Here is a tiny trained network, its code and every weight. The questions are about switching its units off for an input and a class, where a switched-off unit gives its printed mean instead of its output.

import numpy as np


def w(rows, s, z=0):
    codes = np.array(rows[::2]) - 128.0
    scale = np.full(codes.shape[1], s)
    scale[-1] = z or s
    return codes * scale


def f(y):
    return y / 2 * (1 + np.tanh(0.7978845608 * (y + 0.044715 * y**3)))


def log_softmax(a):
    a = a - a.max(-1, keepdims=True)
    return a - np.log(np.exp(a).sum(-1, keepdims=True))


def net(x, mask):
    res = np.array(x, float).reshape(1, 6) / 4 @ E
    y = f(res @ A[0][:, :-1].T + A[0][:, -1])
    res = res + np.where(mask, y, B[0][:, -1]) @ B[0][:, :-1]
    return log_softmax(res[-1] @ U[:, :-1].T + U[:, -1])


A, B = {}, {}
E = w([
[249,204,133,33],'x0',
[128,128,129,128],'x1',
[48,115,84,2],'x2',
[128,131,130,126],'x3',
[85,246,53,185],'x4',
[124,135,137,126],'x5',
],0.0095)
A[0] = w([
[11,167,68,159,153],'neuron 0',
[209,93,168,80,134],'neuron 1',
[158,226,73,114,110],'neuron 2',
[136,139,136,226,208],'neuron 3',
[118,21,146,153,163],'neuron 4',
[132,104,54,242,171],'neuron 5',
[80,74,115,131,129],'neuron 6',
[211,89,149,224,254],'neuron 7',
[159,127,126,187,203],'neuron 8',
[192,122,171,136,173],'neuron 9',
[98,29,208,142,166],'neuron 10',
[142,95,117,19,165],'neuron 11',
[86,136,136,32,193],'neuron 12',
[86,148,87,207,148],'neuron 13',
[57,23,217,146,184],'neuron 14',
[164,224,106,129,127],'neuron 15',
[74,160,120,193,168],'neuron 16',
[150,103,123,53,133],'neuron 17',
[57,158,14,104,139],'neuron 18',
[222,116,162,147,177],'neuron 19',
],0.011,0.006)
B[0] = w([
[43,51,179,182,228],'neuron 0',
[252,135,220,146,194],'neuron 1',
[51,121,1,77,199],'neuron 2',
[166,180,114,188,225],'neuron 3',
[136,216,54,86,204],'neuron 4',
[128,144,126,189,225],'neuron 5',
[79,102,100,107,171],'neuron 6',
[182,199,119,133,250],'neuron 7',
[228,211,126,151,191],'neuron 8',
[231,198,189,62,180],'neuron 9',
[99,190,33,81,219],'neuron 10',
[221,20,101,197,211],'neuron 11',
[124,14,85,187,209],'neuron 12',
[162,135,177,195,208],'neuron 13',
[103,156,45,94,239],'neuron 14',
[132,149,38,105,195],'neuron 15',
[130,140,172,197,204],'neuron 16',
[203,10,143,246,179],'neuron 17',
[40,78,171,107,209],'neuron 18',
[179,185,171,72,198],'neuron 19',
],0.0071,0.012)
U = w([
[116,218,44,71,199],'0',
[165,59,145,231,207],'1',
[75,51,2,52,133],'2',
[24,51,208,126,31],'3',
[173,131,227,50,1],'4',
],0.008,0.0027)

Each question gives the input, the list of numbers given to net, and the class t.
The units are the neurons (one row each of A and B). Each row of codes is followed by its name. A weight is (code - 128) times the scale printed after its matrix; where a second scale follows, it is the last column's (A, B and U).
mask holds one flag per neuron, in row order. A switched-off neuron (its flag False) gives its mean, the last column of its row in B, instead of its output. The means were averaged over made-up inputs and are rounded, as every weight is.
A unit's drop is (log p(t) with every unit on - log p(t) with that unit switched off) / (log p(t) with every unit on - log p(t) with every unit switched off).
The circuit of an input: a set's keep is (log p(t) with only the set's units on - log p(t) with every unit switched off) / (log p(t) with every unit on - log p(t) with every unit switched off). Starting from the 12 units with the biggest drops (on a tie, the unit counted first), units are removed one at a time, each time the one whose removal leaves the highest keep (on an exact tie, the one counted first), for as long as the keep stays at least 0.8.
units of the circuit, in order: the units of the circuit, biggest drop first
k most important neurons: the k neurons with the biggest drops, biggest first
drop when u is switched off: that unit's drop, to one decimal
input [5,8,-1,-3,-8,-7], class 4: units of the circuit, in order	[neuron 9]
input [1,0,-7,-7,-5,-7], class 4: units of the circuit, in order	[neuron 9; neuron 19]
input [1,3,-2,5,-5,-1], class 4: 2 most important neurons	[neuron 1; neuron 2]
input [0,-2,-4,6,-8,-1], class 0: units of the circuit, in order	[neuron 10; neuron 4]
input [1,-4,-7,-4,7,-4], class 0: 4 most important neurons	[neuron 2; neuron 15; neuron 11; neuron 17]
input [-8,-8,3,4,0,8], class 2: 3 most important neurons	[neuron 14; neuron 10; neuron 4]
input [3,-1,2,8,-4,-4], class 1: 2 most important neurons	[neuron 11; neuron 17]
input [6,5,-6,-4,1,6], class 0: 2 most important neurons	[neuron 15; neuron 2]
input [7,-1,-8,-2,1,5], class 0: 2 most important neurons	[neuron 15; neuron 2]
input [5,5,-2,2,-8,5], class 4: drop when neuron 9 is switched off	0.1
input [6,-3,8,-7,-7,-1], class 1: drop when neuron 7 is switched off	0.0
input [3,-7,-3,-2,-1,-3], class 4: drop when neuron 10 is switched off	0.1
input [2,8,4,5,0,-1], class 1: drop when neuron 17 is switched off	0.2
input [7,-7,2,-7,-8,3], class 1: units of the circuit, in order	[neuron 17]
